Each row has a hidden value. The values are split into ranges, and the group after each row names the range that its value falls in. Each part has its own value, ranges and names.
[ -50  -17 -130   64    7  -50  -92   16  -53   86 -178   13 -166  108
  184  -31  -99  130  -46  -88   52   42  -39 -124   36  162   11 -152
   -1  -39   21  -96   -1  -25  -96   13 -107   31  -47  -94  -45]	Q382
[  25  -64 -221  135   99 -109  -77   64  -19  108 -177 -134 -241  100
  345 -214  -92   62  -93   -1   73  126 -129   23    9  -49  157    2
  -40  103  247  -52  -35  -75  100   52  117  -98 -128    6    8]	Q382
[  -8   -6  238  109 -112  120  173   16  233   12 -186  288  121   86
 -233 -111 -151 -187  101  -81  122  152  229    2   96  241  -95 -171
 -336   39 -362  107  151   20 -144 -238 -187  -21  -97 -105  283]	Q382
[ 191 -139 -141    8  220   13 -106  -33   18   68 -176 -284 -123   97
  116   57   -4   33   95  -74  -35   21  -77 -231   19 -471  280  147
  123  110  259  115 -439  -46 -118  327   97 -199  -24  107 -291]	Q965
[  73   22  134  313 -145 -228   46   88  171   63 -183  205   83   15
  281 -368 -272    7  -41   42  371  324  116  210  -38  151  -71  -40
 -451  137  -71   35   89   39 -127  -99 -195  -83 -210 -143  448]	Q23
[-108  -45  -63   12   26  128  -59  112  -33  100  -12  114 -153  136
  -31 -123  -13  -40   17  -85  -35  -18  -28   90   43   92  -20 -118
  -96   23 -103  -80  193  -31   24 -116  105   95  -24  -70    4]	Q801
[ -38  -62   61   28  -77  162  137  -25  279   85  -13  128   88  -37
 -307   36 -149  -57  142 -133  -92  165  -11 -136  -72  -27  -40  -93
   42   62 -237  -53   88   13 -135 -194 -159 -180  -68   -8  118]	Q325
[  13  -48  -45  116  -48   65   97   79   33  123  -63   76   -4  -66
  -19  -68 -211   95   33  -84   48  157   50 -117  116  106  -61 -217
 -100 -101 -148  -56   85   97 -220 -108 -323  -50  -92    3  128]	Q325
[ -25 -108  -73  -55  182   82 -316  -55   38   67   58 -276   15   -3
  158  -20   11   10  107  -66  -85   36  -36 -117 -147 -439  139  102
   41  239  181 -200 -215 -205   49  284  224 -198 -128   48 -345]	Q484
[ -44  -52 -238  132  -70  -10   79   82   36  125 -166   23 -123  119
    5 -131 -186  106  -35  -83    4  198  -80 -163  100  184   30 -107
  120   -4  -75  -38  136   28  -42 -222 -109 -105  -89   39  194]	Q965
[ 159 -154 -266  109  157  -12  -58   11   28   91 -105 -371  -58  -36
  198  -77 -110  109   48  -22  -42  190  -98 -275   78 -393  270   87
  134  130  243   -2 -301  -44  -40  199   15 -343 -141  208 -123]	Q393
[ 182 -201 -269  146   84  -16  -86  145   37  122  108 -185 -129    7
   54 -107    6  126  108  -10 -102  122 -324   18    9 -466  267  239
  175  193  146   61 -187   73  -27   98  189 -260   21  163   48]	Q719
[ -11 -107 -106   62   -8  -65 -296  -27   -2   57  -89  -46  -49   63
   35  128  -78  215   70 -101  -33   99 -117 -263   59  259   52  -94
  148   45 -148 -160  -79  -49  -43  -16 -176 -101   -6  -37   -4]	Q382
[-239   22   -3 -106   28   60 -113 -138  197  134 -110   96 -163  157
   57   22  -38  -52   -9 -150  -58  -15  -92   12 -343  -70  -55  -31
   91  111  133 -254   99 -220   90    1  176   20  -79 -186 -228]	Q23
[ -94  -43   60   73 -121   83   68    8  220   92  -92  244   -3   58
 -234  -14 -159  -29   69 -115  -15  165  -18  -47   -3  331  -92 -169
  -35   21 -310  -82  240    0  -25 -327 -184  -55  -57  -86  257]	Q23
[-165   94  125   67 -160   86  238   87  148   10 -192  411 -107  222
 -162 -203  -83 -213  -41 -106   81   35   90  180  -29  373 -136 -222
 -271   30 -295   60  370    7  -66 -354   33  153  -46 -255  283]	Q23
[  -4 -133 -208  103   14   14 -102  123  -15  210   44   45 -199   50
   46  -73  -81  175   29  -66  -38   85 -228   50   33  -14   34  -10
   98  -19   13 -109   97   61   -6  -86  -36  -13   14   31   80]	Q719
[  11 -195  168  -36   82  241 -115 -121  272  182 -138   96   87   73
 -400  189 -152  -77  239 -145  -55  150  132 -243  142  179  -34  -82
    2  -24 -299  -58    8  -87   55 -173 -275 -108  -56  101   17]	Q965
[ 222  -71  172 -130  246   46 -207  -66  -38 -130 -265  -27 -191  330
  -75  282  276 -155  182 -140  -34 -331  -12 -104  -12 -336  284  144
  -44  130   48  352 -593  -31 -261  462  267   99  228 -190 -451]	Q393
[  39  -57  162  169  -70  113  150  158  101   -2 -171  287  -13  115
 -236 -190 -113 -199   57  -30  101  140  154  107  304  512  -26 -240
 -401   14 -451  162  271   70    4 -385 -148   37  -62  -62  443]	Q23
[-183  -64   30   -2  -60  249   19   23  204  141   83  144   87   24
 -244 -119 -116 -102  118 -108  -86  138   60   10  -52  -11 -116  -91
  -64   92 -228 -187  296  -86   46 -245   25  -80 -127   11   89]	Q801
[   0  -23 -157  132    3    1  -62  174 -251   31 -115  -32 -104   25
  199 -143 -122  145  -63  -45   85   55   94 -141  309  324    0 -316
 -186 -116 -150  -49   72   72 -178  -35 -228   71  -79  -29   59]	Q325
[ 149 -169   89  225  -93   88   66   98  208   61    2   73  228 -155
 -293  -64 -253   20  190  -30   30  356   81 -161  270  262    3 -150
 -166   50 -461   29   86  116 -109 -304 -424 -284 -124  138  458]	Q325
[ 136 -180 -173   94  160  -35 -277  151 -126   85   17 -131 -217   83
  126  -47   44  114   63  -18  -41   15 -226   42  125  -61  213   65
   21  107   47    3 -134   15   62   96  121  -54   41   50  -22]	Q801
[ 135  -70  -85  -35  157  -38 -192   60  -82 -146 -133 -121 -265  268
    9  104  250  -71   74  -89 -137 -202 -242  -51  -31 -181  341  129
  116  252   44  213 -358  -41  -65  234  409  -39  166 -134 -228]	Q23
[-193  -54  148   47  -43  164 -190   88   57   44  -17  225   50  134
 -152 -185  -78 -154   63  -53   43  109  179  114  152  539 -140 -231
 -338  108 -435 -176  407 -143  211 -346   11   83 -137  -92  235]	Q484
[ 114 -117 -101  141   59  187  193  252 -103  129  -32   89 -162   40
  -78 -208  -66  -45   39  -29   16   31   36   97  353    2   57 -162
 -248 -128 -133  170  128  185 -133 -132  -84   70   -3   93  169]	Q719
[-218   -1 -123  -89    7   81   32  -94  335  209   70   52 -156  113
   13 -100  -24  -69   27 -139 -142   49 -285  162 -586 -630   12  237
  262  259  340 -228   85 -180   79   37  431 -142  -80  -99 -209]	Q801
[-114  -33  -66   77 -123  169  186  113  191   44   43  126   40   31
 -275 -183 -115 -115   68  -89 -114  187  -44   -8  -20   55  -17  -93
    1  152 -275  -51  295    1   -5 -347   64 -170 -105    7  268]	Q484
[ 151 -149   70   -2  183  126 -160   11  -12  107  -29  -74  -26  -36
  -17  111  -34   37  164  -86    1  -21   53 -110  115 -216   84  -51
 -121  -42  -13   18 -256   29 -186  229 -166  -26    5   40 -211]	Q484
[ 301 -203  -74    9  225  109 -330  133 -267 -103   70 -310   13   41
  -13  147  203   89  239  -57 -111 -167  -17 -251  303 -419  319   89
  -20  112  -88  210 -554   88 -309  451   96  -98  147  108 -330]	Q719
[ -73 -155 -162   95  -25   96 -139  114   83  162  116   36  -59   53
 -101 -130  -67   65   88  -51 -100  160 -175   43   42   45   27   20
   78  126 -145 -160  217  -32  148 -224   85 -120  -51   83  179]	Q719
[ 205 -218 -103   50  137   22  -82   18  216  154   79 -112 -125  -19
 -124   95    3   61  192  -72 -152   96 -364    1 -163 -530  251  272
  251  188  152   52 -276   43  -31  124  115 -281   66  109  -48]	Q801
[-124 -113   39  -13   14  199 -177  -37  132  133   62   -1  133  -62
 -156   22 -147   18  144 -109  -74  155   93 -173   28   88  -90 -150
  -34   47 -230 -272  133 -117   30 -115 -164 -125 -144   49  -30]	Q484
[ 107 -172 -110  194  -48   70  -70  146  -26   99   67  -69  147 -174
 -108  -43 -231  208  131  -42   -7  279   29 -261  325  209    7 -201
  -44  -48 -343  -90   45  133 -171 -165 -439 -215 -103  173  265]	Q484
[ 104 -107 -123   -8  166  -29 -132 -127  138  107 -137 -249  -94   41
  169   90  -42   80   85  -92  -42   61 -137 -218 -188 -536  215  174
  197  146  334  -29 -402 -102 -100  337   83 -243  -58   47 -321]	Q393
[ -25  -84   44  -30   12  253   55  -33  142   33 -135   10  119  108
 -332   48  -93 -122  165 -143  -85   92  187 -307  154   17   17 -112
   -2   43 -285   43  -11  -51 -116 -114  -96 -132  -76   72  -28]	Q965
[-190   -7  -46    0   35  118  -60  -32  120   70  -80  -52  -12   68
  100 -195  -99 -118  -17  -64  -15  123   89  -36  -85  -18  -10 -103
 -117  168   27 -214  165 -222  148  -68  161 -106 -226  -29  -70]	Q23
[ 407 -154  135  -54  290  102 -303  179 -349 -300  -97 -158 -122  230
 -175  269  390 -119  256  -79 -100 -396   22 -154  402 -152  413   24
 -191  121 -271  508 -664  133 -364  461  207   99  320  -86 -336]	Q484
[  27 -143   23   90   -8   95  -40  -66  231  139  -63  -15  117  -99
 -140   52 -222   62  142  -85  -20  260   35 -246   70   77   -6 -106
    8   22 -177 -132    2  -31  -41 -124 -320 -244 -137  100  113]	Q382
[-106    5  -67  102  -66  108  127  182  -47   91  -68  195 -126   94
  -24 -236 -120  -42  -47  -67   46   70   56   96  146  275  -85 -252
 -212  -57 -200  -33  324   56  -59 -262  -59  108  -78  -78  205]	Q484
[ 128  -52 -198  132   72  -40  146  116  -28   88 -246  -65 -218  158
  145 -178  -98   10  -44  -43   75   89  -54  -53  114 -152  173    6
  -22   17  153  185 -120   70 -133   40   33  -70  -52   38   45]	Q965
[ -95  -94  189   18  -43  225  -83  -89  246   53 -103   88  264   37
 -291   -4 -170 -131  187 -105    8  209  287 -237  132  232 -100 -156
 -180   92 -401 -116  125 -142   20 -207 -199 -153 -179   43  109]	Q393
[-220  -80   11    9  -64  188    4   70  232  207   41  347 -171  205
 -268 -150  -33 -147   58  -98  -87   64 -147  291 -109  187 -105  -16
  -32   98 -193 -140  466  -83  258 -411  212   83  -12  -87  226]	Q719

Next part:
[ 171  -70 -178 -109  114   33  212    0  178 -195   15  118 -117  -83
   90 -112  -46 -107   86 -229  216   93   72  116  -40  251  -32   90
   41  134 -295  211  246  125  149  -60  -87  237   46   15   54]	A
[ 275  -29  -26  133   96  -28 -124  220 -215   -2 -255  253  165  142
 -126 -207  -41  144  127  226 -317  362   30  167  -51 -203  168 -101
  118  281 -339 -161 -217   48  242 -270 -312   58 -531  -77    1]	W
[ 106 -133 -103  -88   14 -152  195  133  176  -19   43  -62  -62   79
  134 -117 -286  120  -12 -231  116   51   86  -18  -60  261  224   46
  231   98  121  -70  -36  -48   27  -63  105   69  104   19 -152]	G
[-381   63  -90   66  105 -164 -128 -258  182  183    8   93   19  -61
  129 -156   -9  108   -8 -230   -6  -91  -95   94   -9  -87 -219  225
  -59  -73  296   36 -116   14   64 -108  170 -149  151 -193 -156]	W
[  30 -133  -60   28   77 -108  -53 -141  102  -34  -13   35  113   20
  -94 -247  -14  131  -85  -89 -129  108  -21   66   35  -72   61   43
  334  -45  183 -155  -32  -92  157 -171   58   85  -86 -181  -28]	G
[ 230  -15   82  -45  237  297 -234  -21 -172 -226   -9  119  155   -6
 -185  -54  297 -148   64   63 -204  178   20  314  136  -83  -65  -67
   64  160 -479  -18  215  204  172 -158 -275  149 -346   -8  159]	A
[ 245 -150 -208  -97    7 -174  199  215   37 -140 -195  -22  -15  -16
   32 -257 -341   84   24  -96   80  328  -30   24 -199  175  281   47
  223  274 -167  -73  -67    6  111  -96  -41  162 -151  -84 -106]	Y
[ -20   -3 -217   13   82  -10  -29   61  136   90   -7  182  -51 -171
  -23  -45   17  -12  -10 -269 -101  233  143  120 -135  170  -77  131
 -327  103 -128  236  -35   78  137  -45 -318  185  228 -190   39]	Z
[ 179 -129 -207   -7   46 -155   10   -1   42  -90 -271   84  129  -79
 -179 -346 -106   80  -56  -26 -133  380  -59   80 -132  -90  109   47
  247  158 -107 -107 -104  -54  244 -201 -105  226 -237 -222    1]	W
[-108  -37  -11  200  178   62  -88 -269  235  148  295  126 -148  -25
   94   50  212   33   22 -281    1 -134  191   87   41  261 -205  239
  -55 -274  184  223  164   46   83    2 -108    6  378 -148  118]	Y
[ 184 -131 -199   23   48 -158   15  -24   55  -82 -256   84  120  -58
 -171 -342  -97   91  -56  -23 -122  352  -45   68 -116  -92  100   49
  290  125  -73 -112  -99  -75  249 -202  -85  215 -234 -215   10]	W
[-107  -89 -248   58   16 -233  -25   57   45   75  -95   79  -20 -161
   26 -242 -227  170  -26 -176  -98  331  -73   38 -259   96  110  201
 -123  102   96   46 -189   12   85  -38 -161   27  105 -388  -95]	G
[ 173  -48 -258  -88   25 -164  189  131   87 -133 -278  -40    2  -48
   38 -251 -297    8   14 -147  173  247  -39   44 -145   70  109   65
  233  273 -172  -30  -79  -22  138  -96   75  151 -154   -6 -113]	S
[  45  -76 -116  -28   40 -113  176   45  154  -88   78  -41  -61   82
  168 -123 -230   99    3 -225  175  -47   63    4   42  145  111   28
  295   38  146  -41   15  -72   42  -38  180   15   58   28 -126]	J
[ 271   30  -62   59   68  -16 -111  271 -152   29 -304  252  232  145
 -182 -175  -24  103   60  162 -346  335  104  175   21 -287  119 -193
   88  339 -327 -176 -282  -17  268 -311 -275  133 -510   29  -34]	Z
[ 218  -46   -9  -81  160  116   99  160  -95 -220   27  224  -73   57
  149  -81  -45  -48  253   18   75  133   -3  209  -26  168   91   -1
  -45  278 -525  120  216  284  109 -116 -230   74 -267   47   19]	S
[-286  161  104   29  149   23 -323  -29  -38  233    0  124  170  101
   50    5  105   81   37  -68 -250  -90    0  210  131 -230 -161   11
 -174   97   79 -101 -224   88   34 -188   21 -216  -91    9 -184]	A
[-312  130 -123  -75   96 -100   24 -123  246  102    7 -202  -89  -53
  277   -2 -169  -42  -25 -421  327 -224  -32   53    3  157 -206  237
   14   28  235   71  -47   17  -87   52  398 -169  305   87 -247]	S
[-102   48  -50  -48  164  124   32 -147  342   92  245 -229 -207  -77
  198  210   58 -171  -51 -537  321 -254  224   64   38  496 -231  263
  -53 -130  126  245  210   66  -87  150  162   18  590  150  -14]	S
[-312   88 -133   -4   77 -165   31 -129  210  104    4 -179  -97  -31
  291  -68 -221   41  -11 -362  302 -184  -74   24  -34  129 -141  252
   87   -5  307   30  -85  -18  -75   46  397 -209  251   -4 -253]	Y
[-402   86 -141    0   69 -165 -125 -168  223  236   -6  192   67  -96
   66 -142    8  105  -53 -275 -120  -31  -25  107   -3 -136 -223  150
 -237   -3  272   74 -187   -3  103 -156   56  -50  203 -197 -169]	Z
[ 344 -148  -64  186  184  145  -17 -129   13 -199   75  150  -42  -13
 -127 -123  207  -30   50  -21  -52  186  143  143   34  129  -16   65
  287  -88 -244  103  268   36  247  -77 -282  238 -125 -148  284]	G
[  50  -16  104 -210  135   68  -68   42  -16 -113  -23 -208  112  109
   62  -53  -85  -48   -5 -112   65  -49  -69  156  100   54   88  -13
  278  190  -77 -222   42   91  -42 -104  242  -62 -171  173 -186]	W
[-154  149  127   12  139  117 -211  167 -115   81  159 -262   14  170
  232  194 -106   26   20 -203   53 -217   79  135  159   93   10    8
   40  100  133 -134 -127   50 -194   85  210 -340   63  196 -236]	J
[-357    7  -99   66   83 -197  -94 -225  206  201   52   85  -12  -65
  136 -161  -55  149  -22 -252  -21  -54  -74   58  -57    1 -139  243
  -65  -96  350   36 -120   -1   50  -90  131 -127  223 -242 -156]	Y
[ 204 -229  -18   -8  105   26   57  -69  255   38  207  114  -69   -5
  -78  -49   98   48  -42 -222 -119  117  231   48  -45  373  105  103
   77 -113   24   84  175   28  146 -110 -247  279  264 -126  132]	Y
[ -41  164 -187    6  212  194  -14 -238  180 -174  -14 -318 -134 -190
  119   85  103 -327  -50 -448  481 -171   61  151   88  215 -411  254
  165  -33 -109  245  268   43   -6  195  284   27  257  151   58]	A
[-337  140 -165 -123   65 -118   49  -85  292  128   -2 -105  -49  -65
  242  -18 -157  -32  -53 -447  256 -205    7   59   29   80 -218  169
  -74   66  245   91  -89  -13  -39   -4  354  -94  318   87 -263]	Z
[ 319  -95  120   55  258  334 -259   -7 -285 -302   86   12   81    2
 -155  -35  266 -112   82  106 -175  224    2  293   86   59   54  -10
  179   87 -464  -38  291  218  107  -46 -322   84 -344 -105  221]	G
[  48   -4  156 -155  221  219  -29  -76   29 -167  191   16  -14  103
  148   39  125 -126  132 -119  125 -183    9  227  183  155  -68   18
  106   84 -245   22  311  238    5  -93   78  -24  -87  190  -28]	S
[ 193 -261  -27  -32  109   50   30  -62  183  -62  254   88  -57  -52
  -92  -77   90   46  -56 -213 -130  161  171   71  -40  364  147   94
   80 -109   12   76  227   50  120  -68 -273  272  242 -210  145]	G
[  38  -51 -153  127  108  -17  -40   15  107  109   38  128 -113 -116
   15  -33   12   34   32 -215  -66  210  146   86 -171  272  -29  207
 -201    7  -82  211   -3   83  112   -4 -311  110  231 -216   81]	W
[ 249   11  -17  -62  158  144   71  168  -88 -203  -32  182  -20   88
   97  -52   -9  -78  209   11   67   99   53  214   46   75   36  -60
   29  286 -509   79  159  210  134 -132 -172   88 -309  140   19]	A
[  59  -78  175 -105  222  208   -6  -19  -93 -250  300   65  -89  110
  240    6   52  -46  217  -41  125 -125  -64  226  118  236   67   43
   76   83 -277   44  378  312  -39  -40  -21 -101 -135   54  -15]	G
[ 136   19  -53   28   74  -60 -113  202 -170    0 -263  363  227  118
 -114 -251  -32  142  119  199 -351  314  -19  202   10 -352   99 -163
    4  341 -320 -148 -242   59  269 -348 -268   71 -553  -70  -71]	Z
[  -3 -119  128    1  108  -44 -147   61 -134    1   89  271  144  167
   12 -197  -13  229  114  139 -334  126  -74  170   48 -130  207  -71
   60  117  -35 -195  -65  122  111 -269 -169  -77 -325 -173  -98]	G
[ 159  -72  -14 -149  105   18  -32  219 -261 -291 -125  -97   90   35
   66 -198 -232   19   97   59   23  245 -205  182  -53    3  259  -29
  218  356 -321 -193   21  165   -2  -70   13  -59 -428  -44 -146]	G
[-230  212   28 -190  114   76 -142  124   57  119  -13 -291   64   58
  190  158 -116  -99  -54 -345  138 -213   45  148  124   58 -118   27
  -65  217   78  -89 -152   53 -162   20  335 -206  138  294 -315]	Z
